Here is a tiny trained network, its code and every weight. The questions are about switching its units off for an input and a class, where a switched-off unit gives its printed mean instead of its output.

import numpy as np


def w(rows, s, z=0):
    codes = np.array(rows[::2]) - 128.0
    scale = np.full(codes.shape[1], s)
    scale[-1] = z or s
    return codes * scale


def f(y):
    return y / 2 * (1 + np.tanh(0.7978845608 * (y + 0.044715 * y**3)))


def log_softmax(a):
    a = a - a.max(-1, keepdims=True)
    return a - np.log(np.exp(a).sum(-1, keepdims=True))


def net(x, mask):
    res = np.array(x, float).reshape(1, 7) / 4 @ E
    y = f(res @ A[0][:, :-1].T + A[0][:, -1])
    res = res + np.where(mask, y, B[0][:, -1]) @ B[0][:, :-1]
    return log_softmax(res[-1] @ U[:, :-1].T + U[:, -1])


A, B = {}, {}
E = w([
[122,110,153,43,133,110,110,185,154,116,51],'x0',
[108,138,106,177,43,167,107,227,84,189,116],'x1',
[1,135,147,184,160,154,142,120,141,76,77],'x2',
[110,155,155,80,123,197,83,171,160,66,228],'x3',
[136,111,105,175,89,53,144,175,162,51,143],'x4',
[88,195,130,113,130,54,89,119,179,203,165],'x5',
[148,83,121,170,120,182,127,121,249,166,96],'x6',
],0.0071)
A[0] = w([
[76,157,126,123,135,89,114,132,162,181,160,95],'N0',
[136,116,126,94,159,98,136,55,157,87,123,35],'N1',
[116,115,143,131,129,122,135,141,100,130,139,56],'N2',
[83,153,135,124,142,67,125,143,175,177,164,92],'N3',
[140,124,123,153,139,91,149,109,114,151,84,46],'N4',
[112,131,134,107,118,163,118,141,145,101,181,29],'N5',
[38,129,126,136,141,139,128,125,126,94,93,82],'N6',
[124,139,143,118,150,173,117,102,118,163,114,50],'N7',
[121,130,136,122,125,96,132,123,84,135,104,55],'N8',
[103,149,149,90,167,205,120,83,108,172,111,88],'N9',
[223,114,125,108,115,128,136,120,153,150,136,84],'N10',
[76,127,137,161,129,149,128,108,153,108,98,61],'N11',
[164,115,115,137,136,180,149,135,103,81,106,95],'N12',
[108,119,140,43,133,122,121,185,145,127,45,67],'N13',
[149,109,119,181,124,82,147,79,116,173,46,18],'N14',
[68,120,140,161,139,136,137,118,133,117,121,83],'N15',
[98,141,124,104,146,93,125,114,33,103,141,31],'N16',
[153,120,124,192,108,43,135,183,181,38,145,69],'N17',
[147,102,126,136,133,164,141,150,107,90,119,76],'N18',
[126,127,125,79,142,188,124,92,97,182,119,81],'N19',
[68,134,135,157,146,130,137,123,126,109,111,78],'N20',
[123,139,123,103,126,159,118,153,156,99,178,27],'N21',
[128,117,115,201,125,139,125,79,103,133,181,101],'N22',
[103,145,125,148,92,164,117,204,101,160,111,39],'N23',
[211,116,134,118,122,101,122,138,105,142,161,104],'N24',
[154,133,138,102,171,130,141,50,170,87,127,40],'N25',
[169,80,138,145,140,185,144,126,88,86,98,95],'N26',
[124,151,128,204,131,155,149,75,100,145,193,78],'N27',
[98,146,143,104,131,199,117,161,172,95,205,26],'N28',
[150,94,114,172,134,194,127,111,249,156,105,18],'N29',
[94,143,123,102,137,108,127,138,53,99,151,22],'N30',
[115,129,118,169,91,158,126,202,97,189,119,2],'N31',
],0.013,0.0046)
B[0] = w([
[166,165,122,137,62,134,109,52,131,120,103,186],'N0',
[153,83,141,146,178,132,128,66,131,121,204,205],'N1',
[119,141,142,115,135,112,132,114,128,144,138,124],'N2',
[171,155,130,133,52,145,113,47,119,117,89,194],'N3',
[98,113,123,124,172,138,89,125,67,144,90,176],'N4',
[116,116,121,119,168,115,123,130,58,140,79,168],'N5',
[208,141,79,108,109,142,112,174,120,143,182,209],'N6',
[96,100,117,144,97,123,155,151,117,142,137,155],'N7',
[90,148,149,127,132,133,124,147,83,119,120,149],'N8',
[75,59,74,152,55,123,156,148,141,144,134,210],'N9',
[170,187,100,109,127,145,125,199,106,135,165,215],'N10',
[169,166,108,109,127,132,113,180,107,143,180,179],'N11',
[153,162,122,144,77,128,110,60,131,128,99,197],'N12',
[158,109,134,117,193,115,125,161,249,81,37,211],'N13',
[92,114,109,116,192,138,112,117,16,131,58,234],'N14',
[168,155,96,104,118,147,122,175,99,134,155,176],'N15',
[70,202,223,133,118,117,154,159,131,128,154,200],'N16',
[43,36,83,153,53,141,169,151,157,165,140,254],'N17',
[141,137,119,130,87,124,116,71,123,131,114,171],'N18',
[88,80,77,162,64,130,151,168,143,133,147,199],'N19',
[171,165,80,118,131,144,127,165,119,157,157,180],'N20',
[113,125,103,136,184,121,121,139,56,130,80,171],'N21',
[157,104,133,103,155,119,127,154,207,102,67,206],'N22',
[141,87,153,134,184,119,138,66,136,124,214,194],'N23',
[167,167,84,116,133,159,119,194,124,143,169,210],'N24',
[154,82,156,135,180,130,117,72,128,123,211,220],'N25',
[152,172,128,123,59,117,90,36,141,141,90,227],'N26',
[151,95,130,102,174,117,118,161,228,95,67,215],'N27',
[109,115,112,124,195,134,112,121,37,153,47,223],'N28',
[51,229,252,127,111,91,167,176,130,104,152,244],'N29',
[85,183,210,142,128,114,156,165,123,128,131,180],'N30',
[147,84,153,129,190,123,128,64,125,106,232,196],'N31',
],0.021,0.0076)
U = w([
[84,130,113,107,185,127,90,100,38,140,64,178],'0',
[146,89,161,137,176,116,127,39,150,95,231,61],'1',
[66,220,222,122,101,92,162,141,143,105,144,252],'2',
[199,191,66,72,107,162,107,184,133,145,180,47],'3',
[58,66,74,163,50,128,171,127,168,145,131,101],'4',
[164,186,130,130,37,125,79,2,149,112,83,100],'5',
[153,108,132,78,168,104,114,137,247,57,58,154],'6',
],0.0069,0.0025)

Each question gives the input, the list of numbers given to net, and the class t.
The units are the neurons (one row each of A and B). Each row of codes is followed by its name. A weight is (code - 128) times the scale printed after its matrix; where a second scale follows, it is the last column's (A, B and U).
mask holds one flag per neuron, in row order. A switched-off neuron (its flag False) gives its mean, the last column of its row in B, instead of its output. The means were averaged over made-up inputs and are rounded, as every weight is.
A unit's drop is (log p(t) with every unit on - log p(t) with that unit switched off) / (log p(t) with every unit on - log p(t) with every unit switched off).
The circuit of an input: a set's keep is (log p(t) with only the set's units on - log p(t) with every unit switched off) / (log p(t) with every unit on - log p(t) with every unit switched off). Starting from the 12 units with the biggest drops (on a tie, the unit counted first), units are removed one at a time, each time the one whose removal leaves the highest keep (on an exact tie, the one counted first), for as long as the keep stays at least 0.8.
circuit, biggest first: the units of the circuit, biggest drop first
top k neurons: the k neurons with the biggest drops, biggest first
drop of u: that unit's drop, to one decimal
input [1,6,2,5,-8,2,-3], class 4: circuit, biggest first -> N9
input [-7,0,-2,6,2,-4,3], class 6: top 4 neurons -> N27; N22; N14; N4
input [2,4,-5,4,-8,8,-2], class 4: top 3 neurons -> N19; N9; N26
input [6,-4,-7,-5,4,3,-5], class 3: top 3 neurons -> N24; N10; N29
input [-2,-6,0,8,7,2,4], class 0: top 2 neurons -> N28; N21
input [-2,-3,-1,-6,6,-2,2], class 0: top 2 neurons -> N14; N4
input [5,-6,-2,3,7,-5,-4], class 4: top 3 neurons -> N17; N31; N23
input [6,3,4,0,-6,-1,-1], class 4: top 2 neurons -> N9; N19
input [7,-7,4,3,2,-2,-6], class 1: top 4 neurons -> N1; N25; N29; N27
input [-7,4,2,5,-4,-8,4], class 5: top 2 neurons -> N26; N12
input [-4,-6,3,-5,-5,4,4], class 1: top 3 neurons -> N25; N1; N28
input [-6,-3,4,5,6,1,2], class 4: top 2 neurons -> N17; N13
input [-2,0,6,2,0,-6,2], class 3: top 3 neurons -> N6; N11; N15
input [-2,3,-3,8,-2,6,-2], class 0: top neuron -> N28
input [6,2,1,-5,4,-7,-4], class 5: drop of N26 -> 0.4
input [1,4,-6,-6,-7,-3,-3], class 4: drop of N4 -> -0.1
input [-2,-8,-4,-7,7,6,4], class 1: drop of N23 -> -0.1
